Small tables with named rows and columns. After each table, cells are looked up by row and column.

Table mugup
            muv     tad
raromu   92.898  73.826
vazo     68.326  52.576
lakul    67.733  75.444
bubuzap  75.461  81.106
rudibuf   4.272  35.575
buri     66.280  69.440
motu     77.641  88.911
zuba     72.202  60.097

zuba, muv -> 72.202
vazo, tad -> 52.576
vazo, muv -> 68.326
zuba, tad -> 60.097
raromu, tad -> 73.826
lakul, muv -> 67.733
rudibuf, muv -> 4.272
motu, tad -> 88.911
bubuzap, tad -> 81.106
Row with the largest tad: motu

pone =
,kop,mozus,vaf
libil,-6.6,-7.1,-6.7
pakotup,-13.1,-20.4,6.8
naselu,-7.5,-67.2,-18.1
figip,54.1,44.5,25.8
fop,-9.4,-59.4,-20.1
ronita,-22.3,29.6,23.4
dok,81.8,45.5,21.9
remo,61.7,61.5,12.0

kop of dok: 81.8
kop of libil: -6.6
mozus of libil: -7.1
mozus of ronita: 29.6
kop of fop: -9.4
mozus of naselu: -67.2
vaf of figip: 25.8
vaf of libil: -6.7
vaf of pakotup: 6.8
vaf of dok: 21.9
mozus of fop: -59.4
mozus of figip: 44.5
vaf of naselu: -18.1
mozus of remo: 61.5

nofel =
         seli  vab
dil        61  165
fibado    192   14
rilatom   106   59

vab of dil is 165
vab of rilatom is 59
vab of fibado is 14
seli of rilatom is 106
seli of fibado is 192
seli of dil is 61

gipur =
|  | tiz | raz | modadu | gofu | zepi | kelu | kete | lofebur | viti |
|---|---|---|---|---|---|---|---|---|---|
| vokagu | 76 | 76 | 56 | 83 | 29 | 66 | 41 | 58 | 34 |
| fof | 49 | 46 | 56 | 48 | 64 | 48 | 59 | 45 | 82 |
| kot | 55 | 54 | 56 | 58 | 73 | 63 | 60 | 40 | 78 |
| narafon | 68 | 65 | 63 | 73 | 51 | 73 | 58 | 51 | 49 |
| puvuv | 59 | 51 | 24 | 63 | 60 | 58 | 63 | 57 | 47 |

What is the gofu of fof in gipur? 48
What is the viti of fof in gipur? 82
What is the kete of narafon in gipur? 58
What is the gofu of kot in gipur? 58
What is the lofebur of vokagu in gipur? 58
What is the raz of puvuv in gipur? 51
What is the tiz of narafon in gipur? 68
What is the lofebur of puvuv in gipur? 57

Table fim
|  | zeg | fev | sar | dokap | duni | nesaz | rodogog | vedekap | toliz | fep |
|---|---|---|---|---|---|---|---|---|---|---|
| nor | 175 | 153 | 161 | 200 | 170 | 191 | 168 | 178 | 172 | 189 |
| tiv | 150 | 136 | 169 | 111 | 193 | 139 | 155 | 218 | 184 | 149 |
| vuvo | 186 | 235 | 128 | 63 | 204 | 109 | 135 | 201 | 101 | 179 |
| lat | 130 | 154 | 184 | 179 | 181 | 187 | 176 | 145 | 162 | 208 |
| rus | 164 | 165 | 165 | 164 | 164 | 165 | 165 | 164 | 164 | 164 |
| rutobup | 122 | 163 | 153 | 170 | 172 | 150 | 203 | 135 | 182 | 193 |
| rin | 196 | 218 | 129 | 102 | 204 | 140 | 158 | 171 | 112 | 173 |
| tun | 161 | 158 | 191 | 195 | 185 | 196 | 154 | 173 | 156 | 173 |
| vev | 185 | 137 | 196 | 181 | 140 | 138 | 195 | 146 | 140 | 147 |

What is the vedekap of rus in fim? 164
What is the sar of rin in fim? 129
What is the fev of rus in fim? 165
What is the duni of nor in fim? 170
What is the nesaz of rutobup in fim? 150
What is the duni of vev in fim? 140
What is the zeg of tiv in fim? 150
What is the rodogog of vuvo in fim? 135
What is the dokap of rutobup in fim? 170
What is the rodogog of nor in fim? 168
Which row has the largest fep? lat

zatado:
	bura	pum	lukodu	keb	vib	gak	von	zeri	lugod	ger
zuz	169	119	180	179	159	140	150	140	159	187
lam	196	219	126	170	188	159	185	226	153	159
lafilub	168	194	150	171	136	132	213	184	187	154
gizel	161	125	167	164	143	160	136	135	167	149
bolugin	125	158	110	42	154	142	121	82	136	172
namarop	135	147	125	119	149	165	124	149	119	138
verif	151	157	141	134	148	171	136	145	159	131

lukodu of namarop: 125
zeri of bolugin: 82
bura of namarop: 135
gak of zuz: 140
pum of namarop: 147
bura of lafilub: 168
ger of zuz: 187
Which row has the largest keb? zuz

kugu
|  | ziz | dozalo |
|---|---|---|
| givo | 43.789 | 18.909 |
| mununa | 3.121 | 28.796 |
| petodu | -10.470 | -16.752 |
| bepit | -28.039 | 8.805 |
| kivepip | -18.048 | -65.975 |
| valir | -12.819 | 63.401 |
| vani | 45.587 | 32.713 |
| mugeser | -44.370 | -21.659 |
| moz | -6.496 | 23.552 |
| vif | 47.003 | -4.865 |
| piv | 36.823 | -49.917 |
| miv | -34.721 | 41.086 |
| sano | -32.149 | -12.127 |

What is the ziz of kivepip in kugu? -18.048
What is the ziz of vani in kugu? 45.587
What is the dozalo of moz in kugu? 23.552
What is the ziz of moz in kugu? -6.496
What is the dozalo of piv in kugu? -49.917
What is the ziz of miv in kugu? -34.721

kifake:
         divobi  sur  rirev  baneb  bako  buro  gifiduv  nelov
gad         209  135     59     75   164   218      172     80
zinufe      185  110     85    158   186   113       81    156
kefemol     179  147    108     80    72    84      116    154
faf         191   51    112    228   116    50      189    197
moda        195  209    193    148    98    67       63     90
linone      190  229    223    174   107    52       37     67
desa        181  229    226    181   110    53       39     70
nek         223   76    100    224    83    91      226     95
vuno         93  192    110    109   192    93      126    188
nefo        228  197    145     91    51    39       57     95
mek          82   38     83    174   229   199      108     43
poz          66   54    180    228   119    35      126    231
lefi        172   58    176    167    60   180      161     60
fab         133   73    136    196   136    72      131    196

What is the gifiduv of moda in kifake?
63
What is the bako of poz in kifake?
119
What is the sur of linone in kifake?
229
What is the nelov of vuno in kifake?
188
What is the nelov of nefo in kifake?
95
What is the baneb of poz in kifake?
228
What is the nelov of mek in kifake?
43
What is the gifiduv of gad in kifake?
172
What is the buro of lefi in kifake?
180
What is the buro of linone in kifake?
52
What is the buro of nek in kifake?
91
What is the rirev of poz in kifake?
180
What is the gifiduv of nek in kifake?
226
What is the nelov of moda in kifake?
90
What is the nelov of desa in kifake?
70
What is the divobi of faf in kifake?
191
What is the bako of kefemol in kifake?
72
What is the sur of nek in kifake?
76
What is the gifiduv of faf in kifake?
189

